Below is a small trained network, with its code and all its weights. Each question gives an input and a class and asks what happens when units are switched off, that is, made to give their printed mean instead of their output.

import numpy as np


def w(rows, s, z=0):
    codes = np.array(rows[::2]) - 128.0
    scale = np.full(codes.shape[1], s)
    scale[-1] = z or s
    return codes * scale


def norm(h):
    return h / np.sqrt((h * h).mean(-1, keepdims=True) + 1e-5)


def f(y):
    return y / 2 * (1 + np.tanh(0.7978845608 * (y + 0.044715 * y**3)))


def log_softmax(a):
    a = a - a.max(-1, keepdims=True)
    return a - np.log(np.exp(a).sum(-1, keepdims=True))


def net(x, mask):
    res = np.array(x, float).reshape(1, 4) / 4 @ E
    u = 0
    for l in range(4):
        y = f(norm(res) @ A[l][:, :-1].T + A[l][:, -1])
        res = res + np.where(mask[u : u + 10], y, B[l][:, -1]) @ B[l][:, :-1]
        u += 10
    return log_softmax(norm(res)[-1] @ U[:, :-1].T + U[:, -1])


A, B = {}, {}
E = w([
[86,191,203],'x0',
[245,177,143],'x1',
[124,131,122],'x2',
[76,204,1],'x3',
],0.008)
A[0] = w([
[149,53,178,122],'L0N0',
[15,56,136,18],'L0N1',
[133,164,34,148],'L0N2',
[145,134,125,126],'L0N3',
[64,199,201,105],'L0N4',
[100,157,137,103],'L0N5',
[2,54,122,3],'L0N6',
[106,155,156,107],'L0N7',
[150,48,75,56],'L0N8',
[135,182,200,172],'L0N9',
],0.014,0.0068)
B[0] = w([
[83,109,176,202],'L0N0',
[177,122,70,193],'L0N1',
[85,121,152,253],'L0N2',
[142,122,150,130],'L0N3',
[123,76,72,212],'L0N4',
[98,117,102,134],'L0N5',
[254,157,78,200],'L0N6',
[123,115,104,137],'L0N7',
[110,111,72,155],'L0N8',
[138,102,116,220],'L0N9',
],0.018,0.0059)
A[1] = w([
[166,128,83,4],'L1N0',
[176,216,111,36],'L1N1',
[94,103,165,119],'L1N2',
[102,120,110,92],'L1N3',
[164,49,9,109],'L1N4',
[144,1,80,10],'L1N5',
[196,130,121,115],'L1N6',
[138,225,152,91],'L1N7',
[129,12,186,102],'L1N8',
[9,133,179,177],'L1N9',
],0.0094,0.0023)
B[1] = w([
[165,76,106,137],'L1N0',
[161,173,61,132],'L1N1',
[105,154,87,138],'L1N2',
[143,129,171,134],'L1N3',
[123,52,162,254],'L1N4',
[113,150,171,197],'L1N5',
[169,106,2,148],'L1N6',
[251,109,111,122],'L1N7',
[43,24,184,198],'L1N8',
[108,35,60,179],'L1N9',
],0.0069,0.0067)
A[2] = w([
[101,175,249,85],'L2N0',
[123,157,110,41],'L2N1',
[189,161,151,166],'L2N2',
[131,77,93,196],'L2N3',
[145,104,128,2],'L2N4',
[166,18,113,143],'L2N5',
[140,165,135,79],'L2N6',
[136,89,110,36],'L2N7',
[73,124,192,38],'L2N8',
[179,180,103,159],'L2N9',
],0.011,0.0027)
B[2] = w([
[187,41,146,140],'L2N0',
[212,184,114,115],'L2N1',
[212,56,28,131],'L2N2',
[142,41,253,212],'L2N3',
[130,144,84,120],'L2N4',
[102,99,117,254],'L2N5',
[112,168,62,110],'L2N6',
[114,106,160,141],'L2N7',
[94,183,29,144],'L2N8',
[241,51,134,145],'L2N9',
],0.005,0.007)
A[3] = w([
[84,246,24,154],'L3N0',
[92,221,47,152],'L3N1',
[118,226,30,188],'L3N2',
[110,179,168,47],'L3N3',
[223,181,115,240],'L3N4',
[102,192,74,90],'L3N5',
[48,49,190,174],'L3N6',
[135,182,134,7],'L3N7',
[122,20,105,254],'L3N8',
[220,90,107,72],'L3N9',
],0.011,0.0023)
B[3] = w([
[122,77,172,158],'L3N0',
[170,86,202,148],'L3N1',
[160,6,182,156],'L3N2',
[81,119,175,116],'L3N3',
[155,121,106,151],'L3N4',
[118,84,148,133],'L3N5',
[141,169,58,228],'L3N6',
[116,155,125,115],'L3N7',
[123,190,52,248],'L3N8',
[139,128,78,166],'L3N9',
],0.011)
U = w([
[218,104,116,181],'0',
[88,87,85,179],'1',
[74,96,81,175],'2',
[41,63,177,176],'3',
[66,183,122,109],'4',
[90,248,240,30],'5',
[99,189,219,1],'6',
[107,235,219,27],'7',
],0.016,0.0092)

Each question gives the input, the list of numbers given to net, and the class t.
The units are the neurons (one row each of A and B). Each row of codes is followed by its name. A weight is (code - 128) times the scale printed after its matrix; where a second scale follows, it is the last column's (A, B and U).
mask holds one flag per neuron, layer by layer. A switched-off neuron (its flag False) gives its mean, the last column of its row in B, instead of its output. The means were averaged over made-up inputs and are rounded, as every weight is.
A unit's drop is (log p(t) with every unit on - log p(t) with that unit switched off) / (log p(t) with every unit on - log p(t) with every unit switched off).
The circuit of an input: a set's keep is (log p(t) with only the set's units on - log p(t) with every unit switched off) / (log p(t) with every unit on - log p(t) with every unit switched off). Starting from the 12 units with the biggest drops (on a tie, the unit counted first), units are removed one at a time, each time the one whose removal leaves the highest keep (on an exact tie, the one counted first), for as long as the keep stays at least 0.8.
units of the circuit, in order: the units of the circuit, biggest drop first
top k neurons: the k neurons with the biggest drops, biggest first
top k neurons in layer l: the k neurons of layer l with the biggest drops, biggest first
drop when u is switched off: that unit's drop, to one decimal
input [5,-7,6,1], class 0: units of the circuit, in order : L0N6
input [-5,-8,-6,8], class 0: top 2 neurons : L0N6, L0N0
input [7,4,-1,-7], class 2: top 3 neurons : L3N6, L0N4, L2N8
input [6,4,-2,-2], class 2: units of the circuit, in order : L0N6, L3N6
input [4,0,2,5], class 3: units of the circuit, in order : L0N6, L0N1
input [-5,5,4,7], class 3: top 3 neurons : L0N2, L0N6, L0N4
input [-1,-8,-1,-7], class 0: top 2 neurons : L0N6, L0N1
input [-3,1,3,8], class 3: top 2 neurons in layer 1 : L1N4, L1N8
input [-3,-2,-2,2], class 4: top 3 neurons in layer 0 : L0N2, L0N4, L0N9
input [5,-5,1,-3], class 0: top 2 neurons in layer 0 : L0N6, L0N1
input [6,5,-3,8], class 3: top 2 neurons : L0N6, L0N2
input [-3,-1,-1,-5], class 3: top 2 neurons : L0N0, L1N8
input [-4,-6,3,-5], class 0: top 4 neurons : L0N6, L0N1, L0N2, L0N4
input [-5,0,2,-6], class 3: units of the circuit, in order : L0N0
input [-5,-3,-6,7], class 3: top 2 neurons : L0N4, L0N9
input [-7,3,6,-4], class 2: top 2 neurons : L3N6, L0N6
input [1,5,-4,6], class 3: drop when L0N2 is switched off : 1.0
input [6,3,-3,-2], class 2: drop when L0N6 is switched off : 0.2
input [6,-8,7,2], class 0: drop when L0N6 is switched off : 0.5
input [-3,-2,0,-8], class 3: top neuron in layer 0 : L0N0
